[-24 -20  10 -15  -3   3   3  14   4   8 -11 -10  -3  10  47 -11 -53   1
  -4   6   3  16  14  12  -1   4  37 -31  11  -6 -16 -16  -4  -7   8  -4
  -4   4   5  23  -4  20 -16  25   2 -14  -5   8  15   3  -4  -7  27  -3
   9  -8 -16] => sigu
[ -9 -27  20 -11   2   0 -15  49 -25  -5  16  -7   1  23  -8  27  -8   0
   7  16   9  11  20  13   5  21  -5  31   7  11   7 -42  -3 -10  -6   1
  13 -17  25  -8   3   7   1  13  -8  21 -35   5 -42   1 -10  26   5  -7
 -18  -8 -18] => gep
[ 14 -25   1 -11 -10   1  -8  -4   2  10  -3  14  11  60  21  19 -15  12
  12   7  22  13  30  26  28   7  25 -14  -8   3 -13 -15 -26 -32 -22 -23
  -2  21  28 -15  30 -19  13   7  -1  -5  -6  47   9  -7 -26   7  27  13
   6  24 -11] => gep
[ 36  32  -2  16 -11  16   5  -8 -17   3   3 -26  13  -3  24  24  -3  11
  -7  22   9  26  16   8   3 -19  15 -22   3  21 -20   5 -18 -28  32 -17
   6   8   3  -7  -4   1  -5  -1   6 -16  21  38   9 -15 -17  18  33 -13
 -12   8  -2] => setab
[ 44 -19   0   3 -30   1 -20  19 -15  11 -20  -3  12  36  -8   5 -10 -12
  15  35   4  13  13  21  -4  33  21 -18  -1 -10   1   1 -18   4 -51  -9
   3   6  68  24  17  22  18  14  -7  14 -63   8  -1  37   0  14   5   3
 -11 -16 -14] => gep
[ 30  15 -19  -3  -2   2   8  -9 -20  -2  18 -11   3  41 -13  20 -17   5
  16  42  18  -8  25  25  35 -10  12 -19 -16  11  -8   2 -21 -47  -8 -13
   7  26  -5 -27  10 -18  -2  -9  15  -3  10   7  -1  -5 -11   0 -33   4
 -34   6  -8] => pufi
[ -6 -13  30 -18   4  25 -15 -47 -41  15 -13 -18  -3  17  18  48  12  21
  33  11  19  25  -6  17  27  -4  -3  -8  -9  -3  -9  -7  -5 -20  20 -11
   9  15   0 -12 -15 -20 -12   1  13 -19  11  18  16 -10 -19  13  17  -3
   4  10  -6] => gep
[ 21  -2 -17  -8  -6  20  25 -13  -9  11  19  -6  26  33 -16   1  -5 -10
  -9 -11  11   4  -1  24  44 -11  -6  -7 -28 -11   0 -14 -49 -14  -2 -30
   9  40   2 -55   5   2  21 -24   1  -1  34   5  18  14 -15   4   7  26
 -23  33 -16] => pufi
[  7 -17   1  -5 -11  -3 -12  22 -13 -26 -11  11  11  44   8   1 -24   4
  23 -11  10  14  11   5  16   6  -3   2 -11  -5  11   8 -11  -4 -14 -35
  -5  27  27 -34  15 -12  33  -7  -6   0 -12  14   6   2  -8  -3  23  12
  -7   6 -11] => gep
[-10 -16 -32   3 -27  12  17   0   8  20 -10   3  17  23  -3  -8  -9  -5
 -21  30  18  13  15  -1  12 -10  23 -33 -11 -10 -16 -33 -47 -37  -5 -31
  12  33  27 -20  13  12  -7  14   2  21  -4  27 -11  11   8   3  38 -11
 -11  14  -3] => setab
[ 52 -22 -38  21 -36  36  22  -6  -7  28   9   3   5  42  14  -5 -30  -9
 -29  14  29   5   4  16  24  12   6   0 -22 -12 -11 -48 -14 -11 -14 -33
  15  54  17  -5  46 -17  44  -2   4 -10 -26  21  20  11  13  -4  24  -1
 -11  -8  13] => sigu
[ 23   9 -31 -15  12   5 -12  -4  -7   0  -2  25  20  59  12  17 -21  13
  27 -12  14   6  15  14  36 -26   1  -8 -15   6   8  11  -2  -5  -6  -9
  -4  32  -2 -59   6 -33   1 -16  15  -6   9   2  25   1   1  38  21   6
   2  17 -11] => pufi
[ -4  -6  -4  -4 -10   9   0 -18 -24  15  -9  -7  33   9  -7  28   7  -1
  -4   0   7  29  -1  -3   8 -27  -7  -9   1  18   2  15 -25 -19  -5   4
   6  15  -5 -61   2   4   3 -15   5 -13  11  24 -10   7  -5  11  15  -2
  -2  17  -7] => pufi
[  7 -18   0  -9 -22   6   7  28 -19  24   8   0   0  -7 -17   1  14  10
 -26  10   7 -11   5  17  -1  12  -2 -22   4  13 -11 -29 -24 -19 -14  -9
  12   5  12   9  24  11   3   0 -17  14  -4   1  -8  13  -3  27  24   6
 -24  10 -22] => gep
[  2 -11  61 -17 -25 -14 -14  -9 -63 -13 -37 -23  -6  90  81  24  -2  16
  26  48  35  26  23  46  22  -5  23 -25  -9 -18  22  -4 -18 -20 -32 -41
   0   8  43  25  13   6  25 -11  11  13 -30  24  35  38 -28  34  56  -4
 -19 -69   0] => gep
[-10 -41  10 -17 -16   1 -16  -3   6  10 -19   6  -4  48  30 -14 -27  -2
   5  26  19  14  19   2  15   8  18  -3 -17 -12 -12 -33 -16  -3 -58 -13
   5   5  40  -4  26  19  15  14 -18   3 -31  24  30  16  -4  -7   7   2
  25  11  -3] => gep
[  3   6 -39  11 -18  13  -3  16  17   1  -4  11  29  16 -39   0 -18 -11
  39 -20   0 -12 -13  -7   7  -9   3   6 -23  13   4  40 -12   2 -29  -4
 -49  14   5 -58 -14   0  28 -35 -12   6  -1   0 -14   6   9  -5   7  21
  -1  27   5] => pufi
[  6 -14  14  -1 -10 -14 -14  14 -46  18   2  -5  16   9 -47  36  18 -10
   7  21  -4  13   7  14  30  45   5 -18  15 -20 -17 -12  -5 -33 -29  14
  57   7  13   8 -19 -12   3   4  -9  25  21 -24 -76  22  31  27 -17  37
  -5 -18 -10] => pufi
[-11 -10  -5 -14 -36 -34 -11  21   7  14   8  -9  -8  12 -31 -47  37 -11
 -28  43  16  12  51   1  18  31  43 -75  15  14 -22 -14 -51   8 -27  -8
 -18  24  12  16   8  51 -19  11 -11  29 -67  17 -24  24  -6   9  10  26
 -27  17 -37] => setab
[ 33  16 -91   5  10  21  18  17  31  -3  47  16  25   1   4   2 -34  15
 -22 -22  -3 -17   2   7  16  -7  -4 -11  17 -11 -19  13  24 -19   4   9
 -16  43 -61 -39  35 -37   7  10   9  -9  15  15 -13 -26  19  -3  23  -3
 -58  24   7] => pufi
[ 21   8  -3  -4  -7   9  12   9  21  24 -17 -10   5  34 -10 -48   5   3
   3   1  15  10  12  28  36  -5  40 -17  -4 -26 -27  24 -39 -12  -4 -19
   1  29  -5 -21   4   2  31  13  20  21  38  -8   2  18   5   5  11  19
  -7  37 -24] => setab
[ 16 -26  24  -3 -18 -11   1 -13 -25  -1  22 -23  18  12 -14  31   6   0
 -18  22  17  16  26  -6  13   1  -5 -30  12   5   0 -31   2 -27   8  -7
   3  -3  29  12   1   7 -17  11  -9 -17  24  30 -22 -24 -45  -2 -13  -3
  -9 -22   4] => gep
[ 27  27  37   2 -46 -32 -44   3 -47  -8  -3 -30   2  18   6  14  31  15
  27  28  22  24  52  40  24  34  21 -52  12  -8   5  -1  -8 -16 -13 -24
   2  -2  25  57   7  22  15 -16  39  24  31  23 -17  22 -47  65   4  -5
 -28 -36 -32] => sigu
[ 26 -17  11  -5 -23 -15 -12  13 -50  19 -31   9  11  60  36 -17   6  13
  33  18  19  28  29  30  25  26  26 -33 -16 -26  -5   8 -18 -26 -41 -39
   1  34  30   7  29   7  45  -5 -14  24  31   0  32  59  -9   6  18  36
  -7  15 -18] => sigu
[ -2 -49 -35   1 -13  14   6  -6   0  19  -8  29  11  56 -18   3  -2  -6
   5   4  -2  -2 -14   6  12  22  -4 -20 -12  12 -20   0 -30 -24 -23 -21
 -15  20   4 -34  22   2  27  -6 -14  -3  -8  23  -6   8   5  22  31  30
 -17  20  -7] => gep
[ 42 -19 -38 -18  18  -6  17  13  12   2  24  46  32  58  30 -13 -35  23
 -13 -20  16 -10  12  12  13  -4  35 -11 -16  26   7 -14 -65 -29 -22 -21
 -27  54 -23 -63  34 -34  23  -6  -3  11  33 -23  19 -11  -8  -7  15  37
 -11  18 -16] => pufi
[ -3  -9 -39  -1  -7  -8  29   8  21   8 -20  21  35  29   6 -19   8  -6
  -6  -9  12  -2  -7  13   2 -36  30  -6   3   4  -2   2 -41  -4  -6  -3
 -10  36  -9 -33  39  -6  14   7   1  -1 -10  -2  10   9  13 -10  36  24
   0  42   3] => setab
[-11   1  20   8 -20   7   9   0 -20 -32 -24 -28  10  16  18   0   8   4
   2  27  21  11  26   1 -28  -8  16  20   2 -15 -14  -1  -6 -12 -12  -6
  -1   2   4   4  10  17   2  10  11  10 -17   5  22  16  -9 -14  34  18
  -9   0  -5] => sigu
[ 50 -20  59  -7   8 -14 -16 -25  -6 -17  -2  27   8  70  71  24 -28  12
  57 -13   7  27  24  29  28  -5   0  -2 -22  14  67  36   9 -17 -33 -37
 -28  -4  20 -31  24 -12  51 -24   3 -20  16  27 -14 -16 -38  13   8  18
  -7  -7 -12] => gep
[ 23   3   3   1 -21  16  -4 -10 -17  11  18  -7  15  29  23   1   2  13
 -11  -2  21  33  18  29  31  -6   5 -39  -7   1  -2  -9 -33 -28   2 -27
  -9  19  -7 -14   0   4  -5 -13  -1 -25  36  32   8   0   7  26  45  11
 -20  -4 -27] => pufi
[  0  55  50 -20 -12  -2 -17 -18 -46 -11 -21   3  -8  57  37   6  -4  -4
  27  15   8   3  11  35 -23  26   5  -3 -11 -20  10  -1  -9  -8 -36 -21
  23 -15  29  24  14  21  26 -18  -2  41   8   1   3  22 -24  23  11  19
 -12  -2 -21] => gep
[-17 -38   1  -5 -13   5 -19  11  16   1 -46   9  -4  36 -27 -10   3 -25
   4 -10   0  -2  26  -2  13  24  -8 -18   2  22  -3  -7   8   5 -20  -1
   3  -2  10  11  25  10   3   9 -11  -1 -28  23 -26 -19 -14  14   3   9
 -15  19 -15] => gep
[  4 -26 -27 -18  10  -9   9  21  -3  29 -17  33  28  31  11   8 -11  -3
  11   8   8  10 -13  -3   2   8  28  13   2  -4  -7   4 -49  -3 -18 -13
  -4  32   7 -45   1 -30  25   3  -5   8   0  -7  16  26  20 -18  15  29
  11  23   3] => setab
[  9  -4 -80   6 -20   6  11  14  23  29  12  10  23  19 -12 -22  -8   9
 -12 -10  15 -13  24  29  25  36  26 -17 -25 -16 -27 -18 -24 -11   5 -47
 -14  47 -38   8  51 -13  25  13  22   2   7 -16  23   7  -9  -3  41  16
 -38  36 -12] => sigu
[ 16 -43  17  14 -17 -12   6 -23 -20  10  -6  32  21  95  25  -2  -6  -3
   9  -1  16  22  14  17   1  -3 -12 -15  -9  -1   4 -28 -25 -26 -30 -22
  -5  42  22  -5  21  21  26  -9 -16  12   7  28  -9  12 -13  17  32  -1
  -4 -11 -15] => gep
[ -1 -39   2   0 -10 -26   0  -3  14 -22 -23  32  20  44  29  14 -20  -8
  21  25  24  14  22  10  -8  17  19 -11  -7  12   5  22 -16 -12 -26 -22
 -31  -6  14   6  24   0  38   1  -4  -7 -20  10  -8  21 -13   7  -1 -11
 -12   2   4] => gep
[-20 -40 -24   4 -22  14  -1 -26  15  12   2   2  -4  25  -4   0 -16 -20
 -22   2  19   3  23 -15  14  18 -11 -45 -31   7 -45 -19 -11  15   1 -38
  -4  16  14  -2  -3  35   9   7 -18 -24  30  50  -2 -25   4  21  33  42
 -12  50 -27] => gep
[-13 -19 -26  -7  -4  -4  27   3  -6  -5   3  32  32  49   9  51  26  17
  15 -13  37   6  12 -14  27 -18  15 -27 -29  -3 -26 -60 -59 -40  22 -61
 -16  14  25  -9  11 -12 -38   1  46 -24  -7 -13  35  26 -19   7  26  -2
  10 -10   0] => pufi
[ 19 -13 -50  -4  11  12  26  24  25 -32  21  12  15 -33 -18   5 -18  28
 -40 -27  -6 -15 -15 -10 -15 -20  -4  -9  -9   1 -18 -21 -11  -9   5  -5
 -16  28 -39 -41  20 -13  -5  -1   3  -4  32   2 -12  -4  14 -14   0   3
  -6  14  24] => pufi
[  4  11 -37   5 -14  28  17   1   7  27   5 -15   4   5 -24  -3 -17  -6
 -20  -1  17  -5  -1   4  34 -15 -24  -8 -11  10 -12  -9 -41  -3   4  -3
   4  38   0 -52   9  -1  -6  -1  13  -7   4  14   5  -7   7 -10  20  16
   4  33  -6] => pufi
[ 12  15 -19   9 -31  23   2  -5  -9  13 -31  11  26  38  12   4  14   3
  10  11  13   4 -16  17  -3  -7  21 -22 -18   0   1  10 -40 -22 -27 -30
 -14  32  27 -14   9  20  36  -4   8  32 -16  37  -5  26  -6   5  43  29
 -23   4 -18] => setab
---
[-15 -19  -9  27 -26  11 -10  52   0  -5   9  10  -4   5  33 -23  24   2
  17  11  24  -8  42 -13  15  36 -10 -29  54  -7  -3  13   2  -4 -19  -7
 -16 -31   6  11   9  -2  -3 -27  31  -3 -14 -16  24  -5  10 -10 -20 -24
   9 -11  -9] => bepen
[-24  -4   4   8  -7  28   0  34 -31   7  -1   3  11   8  15  -9   3 -18
 -13 -10 -10 -14  42   3 -13  17   9  -5  27  -5 -15  -4   8   0  30 -23
  -6  -1 -36  19   2   0   8 -10  43   0  -3   4  15   6 -15  -5  -9  -2
   3   5  -5] => bepen
[  0  11   0   3  -8  -9 -13   4  18  -9  16 -13   5  -4  16  10   1  17
  -5  15  28   3 -30 -15  28  -4  -6  -6  21  11  11  -3  -5  -5 -47  11
 -16 -13  57 -13  10   9  -7 -11 -33  -1 -12 -10  26  15  20  -6   5 -17
   6  17 -11] => Babat
[-14  -2  -4  10 -19   5 -14  42   8  -3  12  -3   5   1   5  -5  15   4
  -3  12  27  -5  15 -40  15  25  -4 -20  34  -1   2   4   0   0 -27  -3
 -14 -18  26  -1   5   7  -7  -1  16   2 -17  -4  23  11   6  -2 -11 -24
   6   2  -7] => bepen
[ -9  19   6  -8   7  14  -4  12 -12  -4   7 -13  19   1   6  18  -8  -2
 -31   4   9 -22  -8  -9   6   2   7   6   8   9  -7 -18   5  -3  -5 -12
  -7   6  12  -5  14  11   7   4 -10   2  -6  13  24  24  -3   4  -2   1
   9  21 -11] => Babat
[ 22  13  -2   4  22  -7  29 -51  -5   2  -3  10 -32  -9 -16  12 -40  16
 -19  -3 -11 -10 -48   7   6 -25  -5  31 -35  -3   6  -5  -6  -6  -2  14
   6   3   1 -28  20  -8  11  21 -49  -3  24  12 -14 -14   0  -3  11  24
  -2  -4  -1] => Babat
[ 10  -5  -7   3 -17 -19 -17   8  37  -8  10  -1 -10  -6   5  -5  17  12
  33  15  28  16 -17 -18  18  -3  -8 -24   6   1   8  13 -10  -3 -47  16
  -4 -16  37 -13  -5   3 -11 -12  -8   3 -12 -10   1  -2  17   3   5 -16
   2  -7   2] => bepen
[-10   7   2   7 -11   5 -16  21   4  -5  12  -7   8   1  17   3   6   4
  -9  11  23  -4   0 -11  18  11   1  -9  23   6   4  -3   1  -2 -25  -1
 -16 -13  33  -2   9   6  -1 -10  -9   2 -14 -11  28  13   8  -2  -5 -16
   8  11 -11] => Babat
[  7   7   4   6   1   1   2 -10  -3  -6   8   0  -6  -2   6   5 -10  11
 -15   4  10  -4 -15  -2  15  -1   5   7   8   6   5  -4  -1  -4 -20   4
  -7  -5  25  -7   9  -2   0   0 -29  -5   2  -4  15   3   8  -3   5  -1
  11   8  -8] => Babat
[-37 -21   4  24 -26  38 -15  61 -27  -2   9  10  13  17  42 -26  21  -5
  -7   6  16 -30  63   5  16  49   5 -18  83  -2  -8   6  15  -4   3 -19
 -34 -27  12  27   6  -2  -4 -43  28  -4 -17 -37  52   8  11 -23 -29 -21
  11   8 -16] => bepen
[ -8  12   5  -2   4  11   6  -8 -16   4   4  -6   9   1   3  10 -14  -1
 -28   2  -3 -14  -6  -1   2   4   5  11   7   2  -7 -12   1  -3   5  -9
  -5   4   1  -5   9   1   8   7 -11  -2  -1   8  15  14  -3  -1  -5   3
   0  14  -8] => Babat
[  6  19  -1  -9   3 -10  -6   9  15  -8  11 -16  13  -9   0  19  -1   5
  -8  15  22   9 -26 -23   9  -6  -3 -10 -12   7   3  -4  -3  -2 -27  -5
   3  -1  24 -15   5  13   5  13  -8   6 -11  19  12  19   0  11   6  -8
   5   9  -3] => Babat
[ -2  -9  -4   9 -16  -4 -13  24  16  -4   7   1  -1  -1  14 -10  16   5
  17   8  20   4   8 -11  15  10  -4 -25  24  -1   7   7  -1   0 -22   3
 -10 -14  26   2   3   4  -1 -13  10   1 -10 -13  12  -2  11   1  -2 -13
   3  -3  -4] => bepen
[  1 -12  -5  10 -15 -16  -6  26  18  -1   3   3 -11  -7   5  -9  15  -5
  37  11  24  12   6 -22  -5   8  -5 -28  -4 -11   2  13  -9   0 -17  -4
  10 -15  -9  -3  -6   4   3   8  43   4  -6  15 -12  -7  -5  13  -6 -21
  -2 -23   6] => bepen
[-11  -9  -1  12 -18  -1 -11  34   3   0   8   3   3   0  15 -10  17  -1
  18   9  19   1  25 -14   5  14  -2 -19  23  -7   0   7   0  -1 -13  -6
  -6 -17   7   6  -2   5   0  -8  26   2 -11  -4  13   0   4   2 -10 -17
   3  -8  -5] => bepen
[-20  13   0   6  -2  16  -2  22 -18  -3   9 -10  17   7  21   8  -4   8
 -34   7  15 -24   8  -5  18  21   8   2  36   9  -4 -14   7  -4 -10 -15
 -19  -9  21  -1  18   8   6 -10 -12  -1 -12   2  40  27   1  -9 -12 -12
   6  23 -18] => Babat
[-25  -9   3   3 -15  20 -20  39 -17  -1   4   4  22   9  21  -9  22 -13
  -5   0   6 -11  44  -1   0  26   7  -4  47   1  -5  -8  12   5  10 -13
 -16  -7   3  24  -1   5  -5 -23  23   3 -16 -19  28  13   3  -8 -12 -12
   6  13 -29] => bepen
[ -3   2   1   0  -5  -5  -4  13  10   1   3  -6   6  -5   3  -3   8   0
  11   3  12   6  -1 -15   0   5  -3 -11  -3  -5  -1 -25  -5  -1 -11  -7
   3  -8  -2  -4  -2   6   3   4  18   4  -6  12  -2   5  -4   6   1  -9
   0  -5   5] => bepen
[-16  16   5  13  -5  30  -1  31 -27   4  11  -5  12   3  15   9 -14  -8
 -34   6  11 -23  11  -9   9  18   7  -4  27   3  -9 -10   5  -8   0 -21
 -12 -11   0   0  16   3  12   2   7  -8  -7  11  39  19 -10  -1 -15  -8
  11  13 -17] => Babat
[ -3  -4   0  -2 -11  -6 -11  18  12  -1   4  -7  13  -3   5  -2  18  -3
  13   4   5  13  11  -9   2   7   0 -14   7   1   0  -1   1   2 -10  -1
   4  -2  -1   6  -2   6  -3  -7  15   5 -11   2  -1   9   1   2  10 -14
  -1  -1   0] => bepen
[  6 -10  -4   5 -11 -15  -6  28  15   2   3  -2  -2  -4  -1  -3  13  -6
  28   5  14  29   3 -23  -5   1  -2 -24 -11 -12  -5  10 -10  -4  -6 -10
  13  -7 -21  -2  -9   4   5  12  46   5  -8  23 -17  -9 -13  18  -4 -13
  -3 -21   5] => bepen
[ -7  17   4  -7  12  16   4  18 -20   5   5 -11  21  -4   2  17 -13  -8
 -26   4   0  -8  -3 -11  -5   7   9   3  -4   1 -11 -17   1  -1   5 -21
   1   7 -14  -7   9  12   9  12  12  -3  -4  27  19  39 -19   7  -6  -2
   3  13  -7] => Babat
[ -8 -12  -5  15 -16   0  -9  26   8  -5   8   4  -6   3  18  -9  13   6
  10   7  15  -3  15 -12  13  20  -4 -23  25  -2   4   9  -1   0 -19  -3
 -11 -21  15   2   2  -4  -3 -12  16  -1  -9 -14  15  -6  10  -3  -9 -16
   4  -5  -7] => bepen
[ -7  -7  -7  21 -27   0 -11  47  15  -6  12   4 -11  -3  21 -15  20   5
  26  15  35   0  19 -25  19  26  -6 -31  36  -8   5  13  -4  -4 -26  -4
 -10 -30  20   0   3   1  -1 -12  29  -2 -17  -5  18  -4  12  -3 -14 -26
   9 -16  -8] => bepen
[  3   7  -1  -1  -6  -9  -4  23  11  -1  12  -8   4  -8   3   7   3  -5
   2  12  21   7  -7 -28   2   5 -11 -19  -4  -3  -4  -3  -5   1 -21 -11
   5  -8  -8 -11   2  14   9  16  15   4 -17  30   5  12 -12  20  -2 -13
   5  -7  -4] => bepen
